Here is a tiny trained network, its code and every weight. The questions are about switching its units off for an input and a class, where a switched-off unit gives its printed mean instead of its output.

import numpy as np


def w(rows, s, z=0):
    codes = np.array(rows[::2]) - 128.0
    scale = np.full(codes.shape[1], s)
    scale[-1] = z or s
    return codes * scale


def norm(h):
    return h / np.sqrt((h * h).mean(-1, keepdims=True) + 1e-5)


def f(y):
    return np.maximum(y, 0)


def log_softmax(a):
    a = a - a.max(-1, keepdims=True)
    return a - np.log(np.exp(a).sum(-1, keepdims=True))


def net(x, mask):
    res = np.array(x, float).reshape(1, 7) / 4 @ E
    u = 0
    for l in range(3):
        y = f(norm(res) @ A[l][:, :-1].T + A[l][:, -1])
        res = res + np.where(mask[u : u + 13], y, B[l][:, -1]) @ B[l][:, :-1]
        u += 13
    return log_softmax(norm(res)[-1] @ U[:, :-1].T + U[:, -1])


A, B = {}, {}
E = w([
[47,233,216,139,39,164],'x0',
[129,123,128,125,131,123],'x1',
[174,47,141,240,82,153],'x2',
[191,76,177,21,3,55],'x3',
[127,129,127,131,130,127],'x4',
[50,89,67,124,88,135],'x5',
[207,252,12,177,72,50],'x6',
],0.0052)
A[0] = w([
[153,125,90,146,140,73,100],'0.n0',
[194,39,87,75,189,117,94],'0.n1',
[90,68,147,234,73,112,111],'0.n2',
[31,186,92,6,182,79,202],'0.n3',
[254,211,221,85,220,136,50],'0.n4',
[224,114,205,142,190,110,143],'0.n5',
[41,54,49,90,118,98,118],'0.n6',
[134,80,158,89,154,199,3],'0.n7',
[135,51,84,162,122,120,116],'0.n8',
[54,75,183,143,127,160,191],'0.n9',
[84,104,77,133,80,139,57],'0.n10',
[205,159,166,117,149,174,37],'0.n11',
[118,118,37,113,83,168,121],'0.n12',
],0.0086,0.0058)
B[0] = w([
[89,206,130,95,91,125,158],'0.n0',
[127,234,212,90,169,125,201],'0.n1',
[245,79,157,163,152,92,195],'0.n2',
[244,55,163,244,111,120,255],'0.n3',
[42,58,80,193,90,67,185],'0.n4',
[61,110,125,173,93,51,203],'0.n5',
[58,123,160,174,107,54,187],'0.n6',
[7,105,157,82,92,146,147],'0.n7',
[158,158,155,165,140,81,178],'0.n8',
[117,184,81,135,46,124,235],'0.n9',
[65,137,136,190,161,44,142],'0.n10',
[68,74,146,210,106,2,137],'0.n11',
[73,157,146,148,130,52,167],'0.n12',
],0.0083,0.0065)
A[1] = w([
[162,177,67,127,73,148,118],'1.n0',
[81,138,47,167,219,171,142],'1.n1',
[140,124,110,117,223,64,109],'1.n2',
[96,79,157,108,140,164,84],'1.n3',
[122,149,116,181,132,205,143],'1.n4',
[125,116,103,34,68,84,130],'1.n5',
[150,100,141,31,128,144,136],'1.n6',
[102,90,163,116,183,97,120],'1.n7',
[172,10,31,45,157,239,72],'1.n8',
[116,193,134,143,101,89,153],'1.n9',
[84,39,191,111,137,192,154],'1.n10',
[157,125,57,130,148,112,130],'1.n11',
[151,122,94,96,160,252,1],'1.n12',
],0.012,0.0098)
B[1] = w([
[87,166,117,67,106,142,165],'1.n0',
[129,91,132,78,208,78,165],'1.n1',
[139,139,215,143,77,181,162],'1.n2',
[89,181,102,95,84,111,132],'1.n3',
[164,111,150,86,156,101,168],'1.n4',
[106,104,142,70,203,130,165],'1.n5',
[155,136,119,90,152,154,132],'1.n6',
[134,167,131,150,73,160,160],'1.n7',
[54,141,62,68,101,8,128],'1.n8',
[98,102,195,107,143,139,254],'1.n9',
[145,200,71,93,113,80,170],'1.n10',
[122,170,137,77,72,140,153],'1.n11',
[157,87,139,45,208,203,128],'1.n12',
],0.013,0.009)
A[2] = w([
[127,139,35,106,54,255,3],'2.n0',
[137,181,170,141,141,124,122],'2.n1',
[180,76,147,108,156,130,132],'2.n2',
[73,135,130,157,97,125,105],'2.n3',
[147,161,22,131,116,130,110],'2.n4',
[117,58,14,212,176,238,16],'2.n5',
[207,78,122,167,113,155,108],'2.n6',
[177,143,130,133,103,87,122],'2.n7',
[129,110,117,208,138,104,103],'2.n8',
[130,197,65,115,119,112,134],'2.n9',
[153,129,182,94,98,172,133],'2.n10',
[201,104,152,108,82,138,150],'2.n11',
[147,178,96,123,109,112,151],'2.n12',
],0.014,0.011)
B[2] = w([
[250,204,118,243,116,29,128],'2.n0',
[135,128,112,142,60,171,254],'2.n1',
[162,109,83,99,165,145,186],'2.n2',
[162,137,204,107,128,149,193],'2.n3',
[114,174,108,34,105,165,130],'2.n4',
[211,217,244,19,245,37,128],'2.n5',
[190,169,83,150,130,136,164],'2.n6',
[114,131,74,150,83,94,232],'2.n7',
[145,104,106,149,104,102,196],'2.n8',
[105,176,94,61,62,148,154],'2.n9',
[164,134,140,133,189,184,237],'2.n10',
[155,136,83,143,196,151,246],'2.n11',
[79,155,88,92,63,134,173],'2.n12',
],0.014,0.0061)
U = w([
[68,212,84,45,42,132,115],'0',
[160,133,141,140,127,119,210],'1',
[164,185,188,160,149,199,113],'2',
[191,139,42,181,105,99,111],'3',
[75,65,171,167,94,25,84],'4',
[151,79,101,48,234,100,92],'5',
[135,117,139,128,119,137,174],'6',
[35,13,11,142,121,220,9],'7',
],0.012,0.011)

Each question gives the input, the list of numbers given to net, and the class t.
The units are the neurons (one row each of A and B). Each row of codes is followed by its name. A weight is (code - 128) times the scale printed after its matrix; where a second scale follows, it is the last column's (A, B and U).
mask holds one flag per neuron, layer by layer. A switched-off neuron (its flag False) gives its mean, the last column of its row in B, instead of its output. The means were averaged over made-up inputs and are rounded, as every weight is.
A unit's drop is (log p(t) with every unit on - log p(t) with that unit switched off) / (log p(t) with every unit on - log p(t) with every unit switched off).
The circuit of an input: a set's keep is (log p(t) with only the set's units on - log p(t) with every unit switched off) / (log p(t) with every unit on - log p(t) with every unit switched off). Starting from the 12 units with the biggest drops (on a tie, the unit counted first), units are removed one at a time, each time the one whose removal leaves the highest keep (on an exact tie, the one counted first), for as long as the keep stays at least 0.8.
units of the circuit, in order: the units of the circuit, biggest drop first
unit that matters most: the unit with the biggest drop
top k neurons: the k neurons with the biggest drops, biggest first
top k neurons in layer l: the k neurons of layer l with the biggest drops, biggest first
input [4,7,-4,0,-1,8,-2], class 4: unit that matters most	0.n6
input [-8,2,3,1,3,-8,4], class 2: top 3 neurons in layer 0	(0.n1; 0.n3; 0.n9)
input [-1,-3,0,6,0,4,5], class 5: top 3 neurons	(1.n5; 0.n9; 1.n9)
input [-8,2,0,8,-6,5,-3], class 2: units of the circuit, in order	(0.n1; 1.n7; 1.n2; 2.n10)
input [-7,5,-2,3,2,-8,6], class 4: units of the circuit, in order	(0.n4; 0.n5)
input [0,-4,7,7,4,-8,-4], class 4: top 4 neurons	(0.n5; 0.n3; 0.n4; 0.n11)
input [-5,-3,-7,-4,7,-6,0], class 3: top 3 neurons in layer 0	(0.n3; 0.n4; 0.n6)
input [1,-2,-8,7,7,-6,6], class 3: units of the circuit, in order	(0.n3; 2.n7)
input [-5,-5,-6,1,6,2,-5], class 3: top 3 neurons in layer 1	(1.n9; 1.n10; 1.n0)
input [6,-6,8,6,8,1,-3], class 3: top 3 neurons in layer 0	(0.n2; 0.n1; 0.n0)
input [-6,-3,6,8,3,-1,7], class 5: top 2 neurons	(1.n5; 0.n9)
input [-8,-3,-2,1,0,3,-6], class 2: units of the circuit, in order	(0.n1; 1.n7)
input [1,0,3,-2,-2,4,3], class 4: units of the circuit, in order	(0.n12; 2.n11)
input [4,2,0,5,1,5,-7], class 0: units of the circuit, in order	(1.n10)
input [-4,-1,-6,-4,-3,2,0], class 3: units of the circuit, in order	(0.n3; 1.n9)
input [5,8,8,-2,0,-7,-8], class 0: units of the circuit, in order	(1.n10; 0.n3)
input [-3,0,7,8,-8,-4,-1], class 5: units of the circuit, in order	(0.n3; 1.n5; 2.n11)
input [7,1,8,-5,2,1,-1], class 3: units of the circuit, in order	(0.n2; 0.n1; 2.n6)
input [-7,1,6,-1,8,-7,-8], class 0: top 2 neurons in layer 1	(1.n10; 1.n9)
input [0,1,-5,8,-7,-3,-7], class 5: units of the circuit, in order	(1.n5)
input [0,5,-3,-5,-4,1,-5], class 0: top 4 neurons in layer 0	(0.n7; 0.n8; 0.n5; 0.n2)
input [2,1,-4,-2,0,8,-6], class 4: top 2 neurons in layer 0	(0.n9; 0.n6)
input [1,5,5,2,0,-6,-1], class 4: top 2 neurons in layer 0	(0.n5; 0.n3)
input [-4,3,6,-8,3,-5,-7], class 5: top 3 neurons	(1.n1; 1.n4; 0.n9)
input [3,-3,6,-5,2,-4,0], class 3: top 2 neurons in layer 0	(0.n2; 0.n1)
